Below is a small trained network, with its code and all its weights. Each question gives an input and a target symbol and asks what happens when units are switched off, that is, made to give their printed mean instead of their output.

import numpy as np


def w(rows, s, z=0):
    codes = np.array(rows[::2]) - 128.0
    scale = np.full(codes.shape[1], s)
    scale[-1] = z or s
    return codes * scale


def norm(h):
    return h / np.sqrt((h * h).mean(-1, keepdims=True) + 1e-5)


def f(y):
    return y / 2 * (1 + np.tanh(0.7978845608 * (y + 0.044715 * y**3)))


def softmax(a):
    e = np.exp(a - a.max(-1, keepdims=True))
    return e / e.sum(-1, keepdims=True)


def log_softmax(a):
    a = a - a.max(-1, keepdims=True)
    return a - np.log(np.exp(a).sum(-1, keepdims=True))


def net(x, mask):
    ids = ['αβγεζξστψω'.index(c) for c in x.split()]
    T = len(ids)
    res = E[ids] + P[:T]
    u = 0
    for l in range(2):
        q, k, v = (norm(res) @ M[l].T for M in (Q, K, V))
        z = softmax(np.where(np.tri(T) > 0, q @ k.T / 4**0.5, -1e9)) @ v
        res = res + np.where(mask[u], z, O[l][:, -1]) @ O[l][:, :-1]
        u += 1
        y = f(norm(res) @ A[l][:, :-1].T + A[l][:, -1])
        res = res + np.where(mask[u : u + 16], y, B[l][:, -1]) @ B[l][:, :-1]
        u += 16
    return log_softmax(norm(res)[-1] @ U[:, :-1].T + U[:, -1])


Q, K, V, O, A, B = {}, {}, {}, {}, {}, {}
E = w([
[28,210,225],'α',
[189,235,155],'β',
[208,64,227],'γ',
[196,240,130],'ε',
[183,254,172],'ζ',
[242,95,211],'ξ',
[68,68,131],'σ',
[42,88,56],'τ',
[65,107,49],'ψ',
[239,134,181],'ω',
],0.0095)
P = w([
[254,33,14],'0',
[173,104,162],'1',
[159,114,166],'2',
[153,118,169],'3',
[147,125,171],'4',
[140,130,171],'5',
[138,126,173],'6',
[121,130,173],'7',
[113,131,176],'8',
[105,131,178],'9',
[97,127,184],'10',
[90,121,184],'11',
],0.0084)
Q[0] = w([
[143,142,131],'L0H1',
[103,61,180],'L0H1',
[157,251,187],'L0H1',
[165,118,57],'L0H1',
],0.014)
K[0] = w([
[156,114,122],'L0H1',
[121,6,119],'L0H1',
[172,157,122],'L0H1',
[90,160,182],'L0H1',
],0.014)
V[0] = w([
[254,25,113],'L0H1',
[172,201,186],'L0H1',
[162,168,103],'L0H1',
[138,167,148],'L0H1',
],0.0054)
O[0] = w([
[41,254,161,178],'L0H1',
[142,84,140,1],'L0H1',
[109,110,169,89],'L0H1',
[166,13,218,73],'L0H1',
],0.0048,0.0035)
A[0] = w([
[85,77,138,94],'L0N1',
[125,90,117,15],'L0N2',
[136,161,106,48],'L0N3',
[110,146,78,106],'L0N4',
[96,11,56,130],'L0N5',
[107,160,113,234],'L0N6',
[64,120,103,252],'L0N7',
[65,153,116,247],'L0N8',
[162,250,191,118],'L0N9',
[140,169,113,63],'L0N10',
[152,123,107,179],'L0N11',
[133,50,175,119],'L0N12',
[183,86,139,37],'L0N13',
[159,18,118,2],'L0N14',
[121,51,99,143],'L0N15',
[190,129,124,106],'L0N16',
],0.011,0.0025)
B[0] = w([
[197,127,118,157],'L0N1',
[123,145,144,115],'L0N2',
[142,107,135,122],'L0N3',
[187,118,172,172],'L0N4',
[104,188,203,229],'L0N5',
[166,123,164,182],'L0N6',
[168,152,174,255],'L0N7',
[131,152,177,240],'L0N8',
[113,173,151,193],'L0N9',
[156,81,148,122],'L0N10',
[121,117,146,132],'L0N11',
[140,253,50,133],'L0N12',
[108,162,167,120],'L0N13',
[112,122,202,111],'L0N14',
[160,187,181,153],'L0N15',
[101,99,172,130],'L0N16',
],0.0063,0.0067)
Q[1] = w([
[30,46,29],'L1H1',
[251,138,182],'L1H1',
[143,228,168],'L1H1',
[126,43,69],'L1H1',
],0.011)
K[1] = w([
[80,200,189],'L1H1',
[251,104,60],'L1H1',
[108,110,57],'L1H1',
[82,123,237],'L1H1',
],0.012)
V[1] = w([
[114,164,11],'L1H1',
[48,191,80],'L1H1',
[169,70,67],'L1H1',
[84,210,107],'L1H1',
],0.011)
O[1] = w([
[254,129,250,124],'L1H1',
[102,65,212,37],'L1H1',
[215,160,154,20],'L1H1',
[40,115,225,253],'L1H1',
],0.0095,0.003)
A[1] = w([
[213,79,224,70],'L1N1',
[87,120,69,87],'L1N2',
[74,150,40,2],'L1N3',
[7,54,167,70],'L1N4',
[77,143,28,54],'L1N5',
[100,104,41,111],'L1N6',
[154,71,142,67],'L1N7',
[165,82,213,107],'L1N8',
[125,107,81,33],'L1N9',
[206,46,174,88],'L1N10',
[99,136,150,71],'L1N11',
[99,116,44,119],'L1N12',
[85,148,168,118],'L1N13',
[236,126,70,103],'L1N14',
[129,229,99,86],'L1N15',
[73,140,16,84],'L1N16',
],0.011,0.0039)
B[1] = w([
[177,28,101,253],'L1N1',
[158,55,162,150],'L1N2',
[148,69,103,169],'L1N3',
[84,140,164,206],'L1N4',
[157,1,84,184],'L1N5',
[229,102,143,158],'L1N6',
[115,81,120,111],'L1N7',
[100,59,90,226],'L1N8',
[127,90,130,111],'L1N9',
[205,94,141,163],'L1N10',
[63,136,159,136],'L1N11',
[230,56,123,162],'L1N12',
[56,132,151,187],'L1N13',
[69,190,188,146],'L1N14',
[39,113,62,170],'L1N15',
[172,57,113,202],'L1N16',
],0.0075,0.0059)
U = w([
[94,147,181,16],'α',
[139,227,168,69],'β',
[142,88,83,69],'γ',
[219,218,191,78],'ε',
[88,185,156,114],'ζ',
[171,132,96,55],'ξ',
[56,65,139,164],'σ',
[56,138,203,255],'τ',
[183,58,251,171],'ψ',
[171,191,99,100],'ω',
],0.014,0.0052)

Each question gives the input, a string of symbols that net reads in full, and the target symbol t.
The units are the heads (4 rows each of Q, K, V and O) and the neurons (one row each of A and B). Each row of codes is followed by its name. A weight is (code - 128) times the scale printed after its matrix; where a second scale follows, it is the last column's (O, A, B and U).
mask holds one flag per unit, layer by layer, with each layer's heads first. A switched-off unit (its flag False) gives its mean, the last column of its rows in O or B, instead of its output. The means were averaged over made-up inputs and are rounded, as every weight is.
A unit's drop is (log p(t) with every unit on - log p(t) with that unit switched off) / (log p(t) with every unit on - log p(t) with every unit switched off).
The circuit of an input: a set's keep is (log p(t) with only the set's units on - log p(t) with every unit switched off) / (log p(t) with every unit on - log p(t) with every unit switched off). Starting from the 12 units with the biggest drops (on a tie, the unit counted first), units are removed one at a time, each time the one whose removal leaves the highest keep (on an exact tie, the one counted first), for as long as the keep stays at least 0.8.
circuit, biggest first: the units of the circuit, biggest drop first
unit that matters most: the unit with the biggest drop
top k neurons: the k neurons with the biggest drops, biggest first
top k neurons in layer l: the k neurons of layer l with the biggest drops, biggest first
input τ α ψ γ, target τ: top 2 neurons => L0N5, L0N15
input τ σ β ψ ω ψ ψ σ ψ β, target τ: unit that matters most => L0N5
input σ ψ σ, target σ: top 2 neurons => L0N5, L0N12
input τ γ σ τ ε, target τ: top 4 neurons in layer 0 => L0N5, L0N9, L0N15, L0N14
input σ ε τ τ γ ζ σ τ ψ ψ σ ξ, target σ: circuit, biggest first => L1H1, L0N5
input ψ α ψ ψ σ ψ ψ ψ, target ψ: circuit, biggest first => L0H1, L1H1
input γ τ ψ ψ τ ψ τ ε, target γ: circuit, biggest first => L1H1, L0H1
input σ τ τ τ β β ψ ψ β, target σ: circuit, biggest first => L1H1, L0N5
input τ σ ψ ξ γ τ ε σ σ σ ψ γ, target τ: top 3 neurons in layer 0 => L0N5, L0N9, L0N15
input ψ β τ ε σ ψ τ, target ψ: top 2 neurons => L0N9, L0N8
input ω ξ ζ ψ ε, target ω: top 2 neurons => L0N5, L0N16
input ε ψ τ β ξ τ τ, target ε: top 2 neurons => L0N5, L0N7
input σ σ ψ ψ ψ γ, target σ: top 2 neurons => L0N5, L0N12
input σ ψ σ σ ζ, target σ: circuit, biggest first => L1H1, L0H1, L0N5
input γ ψ σ ζ ψ σ, target γ: circuit, biggest first => L1H1
input τ ε ξ ζ ψ ψ σ, target τ: top 3 neurons => L0N5, L0N9, L0N15
input τ σ τ, target τ: top 3 neurons in layer 0 => L0N5, L0N15, L0N14
input σ τ σ β ψ σ, target σ: top 2 neurons in layer 0 => L0N5, L0N9
input γ ψ σ ψ ψ β, target γ: top 2 neurons in layer 0 => L0N5, L0N14
input σ β ζ, target σ: top 2 neurons => L0N9, L0N5
input ω ζ β σ ω γ ω σ, target ω: circuit, biggest first => L1H1
